Below are the code and all the weights of a small trained network. Each question names an input and a class and asks about switching units off, where a switched-off unit gives its printed mean instead of its output.

import numpy as np


def w(rows, s, z=0):
    codes = np.array(rows[::2]) - 128.0
    scale = np.full(codes.shape[1], s)
    scale[-1] = z or s
    return codes * scale


def norm(h):
    return h / np.sqrt((h * h).mean(-1, keepdims=True) + 1e-5)


def f(y):
    return y / 2 * (1 + np.tanh(0.7978845608 * (y + 0.044715 * y**3)))


def log_softmax(a):
    a = a - a.max(-1, keepdims=True)
    return a - np.log(np.exp(a).sum(-1, keepdims=True))


def net(x, mask):
    res = np.array(x, float).reshape(1, 8) / 4 @ E
    u = 0
    for l in range(4):
        y = f(norm(res) @ A[l][:, :-1].T + A[l][:, -1])
        res = res + np.where(mask[u : u + 10], y, B[l][:, -1]) @ B[l][:, :-1]
        u += 10
    return log_softmax(norm(res)[-1] @ U[:, :-1].T + U[:, -1])


A, B = {}, {}
E = w([
[127,129,85,56,100,125,54,63],'x0',
[157,145,81,39,145,30,190,210],'x1',
[132,132,125,130,131,125,126,126],'x2',
[126,126,128,129,124,126,127,126],'x3',
[132,133,128,129,127,125,127,127],'x4',
[123,109,126,129,183,157,4,238],'x5',
[54,191,39,195,97,102,123,149],'x6',
[215,26,30,189,135,135,136,121],'x7',
],0.0038)
A[0] = w([
[98,102,166,173,94,164,93,89,80],'0.n0',
[112,45,37,159,234,127,146,64,17],'0.n1',
[24,183,177,83,192,112,131,100,36],'0.n2',
[79,94,186,215,116,96,54,44,32],'0.n3',
[110,100,82,39,58,142,54,79,39],'0.n4',
[66,205,2,145,122,174,124,122,83],'0.n5',
[165,71,181,34,141,211,139,106,67],'0.n6',
[41,36,196,196,164,102,204,178,88],'0.n7',
[63,98,48,27,157,129,73,31,1],'0.n8',
[123,108,91,52,125,27,168,189,57],'0.n9',
],0.0052,0.0021)
B[0] = w([
[126,165,74,86,180,137,144,125,179],'0.n0',
[129,102,133,100,42,153,101,141,155],'0.n1',
[151,128,149,114,2,165,84,147,225],'0.n2',
[120,161,66,60,182,153,147,120,197],'0.n3',
[207,206,140,219,155,97,126,139,185],'0.n4',
[80,92,140,151,147,29,117,98,224],'0.n5',
[65,118,114,155,132,40,107,115,234],'0.n6',
[192,214,123,181,128,107,108,118,205],'0.n7',
[223,215,147,188,132,110,130,126,178],'0.n8',
[113,168,71,98,194,222,110,77,252],'0.n9',
],0.0091,0.002)
A[1] = w([
[133,113,111,116,173,145,140,106,114],'1.n0',
[102,108,103,145,129,136,22,221,50],'1.n1',
[73,231,177,82,130,94,130,129,84],'1.n2',
[119,138,107,124,24,95,230,60,65],'1.n3',
[200,42,20,172,136,120,153,130,110],'1.n4',
[102,139,106,110,152,223,149,57,52],'1.n5',
[127,149,192,235,162,185,254,234,44],'1.n6',
[218,62,236,49,197,114,89,54,57],'1.n7',
[74,103,184,239,147,252,82,3,5],'1.n8',
[222,82,247,66,178,153,155,127,109],'1.n9',
],0.0048,0.0021)
B[1] = w([
[94,145,121,145,107,165,141,146,137],'1.n0',
[171,52,229,90,225,102,97,56,199],'1.n1',
[120,85,52,130,41,153,97,121,254],'1.n2',
[171,50,246,112,244,115,58,146,200],'1.n3',
[69,185,158,86,2,178,84,138,221],'1.n4',
[124,118,125,108,155,190,129,79,152],'1.n5',
[219,221,90,150,95,62,60,76,155],'1.n6',
[47,173,62,210,102,59,143,130,186],'1.n7',
[110,184,33,93,151,128,130,82,158],'1.n8',
[61,163,55,166,118,103,94,113,163],'1.n9',
],0.007,0.0024)
A[2] = w([
[144,105,164,102,110,116,228,21,46],'2.n0',
[174,62,200,102,204,124,157,131,28],'2.n1',
[191,121,55,2,141,53,215,216,8],'2.n2',
[115,188,164,72,131,110,176,198,87],'2.n3',
[145,105,176,113,83,74,120,149,64],'2.n4',
[120,128,153,147,123,118,201,134,29],'2.n5',
[198,175,108,182,131,116,163,132,73],'2.n6',
[94,172,56,48,189,166,163,131,111],'2.n7',
[218,11,23,175,91,138,154,147,84],'2.n8',
[33,84,108,171,144,24,132,106,50],'2.n9',
],0.0073,0.0018)
B[2] = w([
[108,107,175,129,195,94,34,217,156],'2.n0',
[138,89,171,71,174,120,166,104,146],'2.n1',
[82,157,38,114,151,131,33,2,136],'2.n2',
[96,143,143,124,102,97,79,34,126],'2.n3',
[153,115,70,92,118,195,144,106,164],'2.n4',
[56,141,131,143,155,169,73,107,94],'2.n5',
[196,167,155,135,149,134,105,143,184],'2.n6',
[180,48,58,65,102,109,149,87,251],'2.n7',
[15,208,231,118,90,111,27,70,132],'2.n8',
[87,136,77,148,117,87,225,214,253],'2.n9',
],0.0087,0.0033)
A[3] = w([
[202,158,115,125,111,84,88,123,184],'3.n0',
[118,208,173,41,103,137,162,128,5],'3.n1',
[154,22,137,82,86,171,161,130,153],'3.n2',
[211,68,141,102,143,130,212,148,156],'3.n3',
[106,125,107,131,137,137,234,157,76],'3.n4',
[87,142,129,181,161,187,143,93,119],'3.n5',
[77,115,189,110,4,183,106,113,56],'3.n6',
[67,152,98,152,203,254,166,53,80],'3.n7',
[98,83,144,214,122,130,167,50,46],'3.n8',
[125,34,169,140,235,139,72,172,78],'3.n9',
],0.0077,0.002)
B[3] = w([
[159,61,122,231,176,179,168,137,253],'3.n0',
[89,66,125,179,101,108,43,144,134],'3.n1',
[199,104,117,185,154,180,199,153,212],'3.n2',
[182,127,149,80,131,228,148,221,178],'3.n3',
[131,156,109,112,82,142,201,188,183],'3.n4',
[174,51,93,131,113,37,75,142,108],'3.n5',
[100,80,190,104,61,220,132,158,235],'3.n6',
[114,77,58,47,140,49,50,44,155],'3.n7',
[134,224,120,51,120,62,1,131,102],'3.n8',
[116,216,236,40,154,53,194,102,209],'3.n9',
],0.0083,0.0036)
U = w([
[145,87,18,62,156,139,101,37,129],'0',
[66,101,206,130,12,204,64,128,81],'1',
[203,191,140,255,166,112,89,118,82],'2',
[32,159,81,149,100,39,193,194,70],'3',
[130,151,241,50,211,83,150,127,63],'4',
[164,104,126,137,127,163,181,156,255],'5',
[155,120,127,128,129,177,168,160,224],'6',
],0.0076,0.0032)

Each question gives the input, the list of numbers given to net, and the class t.
The units are the neurons (one row each of A and B). Each row of codes is followed by its name. A weight is (code - 128) times the scale printed after its matrix; where a second scale follows, it is the last column's (A, B and U).
mask holds one flag per neuron, layer by layer. A switched-off neuron (its flag False) gives its mean, the last column of its row in B, instead of its output. The means were averaged over made-up inputs and are rounded, as every weight is.
A unit's drop is (log p(t) with every unit on - log p(t) with that unit switched off) / (log p(t) with every unit on - log p(t) with every unit switched off).
unit that matters most: the unit with the biggest drop
top k neurons: the k neurons with the biggest drops, biggest first
k most important neurons of layer l: the k neurons of layer l with the biggest drops, biggest first
input [-4,-6,3,2,-8,7,8,2], class 3: top 2 neurons -> (0.n5, 0.n9)
input [1,1,3,-4,-4,8,3,-6], class 4: unit that matters most -> 1.n1
input [1,-4,-3,4,-8,-8,7,-4], class 4: top 4 neurons -> (1.n3, 2.n0, 0.n6, 1.n7)
input [-2,6,8,-1,-7,5,3,-8], class 1: top 2 neurons -> (0.n2, 0.n3)
input [-4,-7,5,-3,-7,-7,1,-5], class 0: top 2 neurons -> (1.n8, 0.n3)
input [1,5,2,6,7,8,7,7], class 4: top 2 neurons -> (1.n1, 1.n2)
input [-8,0,-8,8,-3,-1,-5,7], class 2: 3 most important neurons of layer 0 -> (0.n7, 0.n2, 0.n5)
input [-3,-7,-6,4,-7,2,7,3], class 0: 3 most important neurons of layer 0 -> (0.n6, 0.n3, 0.n0)
input [7,-5,3,0,1,-3,-5,7], class 1: 4 most important neurons of layer 0 -> (0.n1, 0.n9, 0.n7, 0.n5)
input [5,1,-7,-1,1,8,6,6], class 4: top 3 neurons -> (1.n1, 3.n9, 1.n2)
input [-2,5,4,-3,2,-8,7,2], class 4: top 2 neurons -> (1.n3, 0.n6)
input [-6,-4,-7,1,-6,-8,2,5], class 4: 2 most important neurons of layer 0 -> (0.n4, 0.n8)
input [7,-3,-7,-3,2,-7,4,-7], class 1: top 2 neurons -> (0.n2, 0.n7)
input [3,-6,1,-2,7,7,-7,-2], class 3: top 2 neurons -> (1.n7, 0.n9)
input [8,7,3,-4,4,7,-3,-1], class 2: top 2 neurons -> (0.n4, 0.n8)
input [-6,-5,1,4,-5,-8,-1,2], class 4: top 3 neurons -> (1.n3, 2.n0, 0.n4)
input [-8,3,4,5,-7,-1,-4,8], class 1: unit that matters most -> 2.n8
input [-6,-8,-8,-5,-4,-7,2,-2], class 0: top 2 neurons -> (1.n8, 3.n7)
input [-5,-5,1,-7,6,-7,0,6], class 4: top 4 neurons -> (1.n3, 2.n0, 0.n9, 1.n2)
input [-4,7,5,-6,-2,-1,0,0], class 0: unit that matters most -> 2.n2
input [4,-2,-2,1,-5,-7,6,-2], class 4: top 2 neurons -> (1.n3, 0.n6)
input [8,-3,-2,-8,8,6,-6,-2], class 2: 2 most important neurons of layer 0 -> (0.n4, 0.n8)
input [-5,0,-6,-8,7,-7,-8,2], class 3: 2 most important neurons of layer 1 -> (1.n7, 1.n9)
input [0,-3,-5,6,0,1,8,8], class 1: 2 most important neurons of layer 0 -> (0.n1, 0.n6)
input [7,0,-2,-1,3,8,2,8], class 1: 2 most important neurons of layer 1 -> (1.n4, 1.n3)
input [-5,-5,-5,5,5,4,5,-6], class 1: 2 most important neurons of layer 0 -> (0.n2, 0.n9)
input [8,-6,8,8,-7,-4,0,1], class 2: unit that matters most -> 0.n8
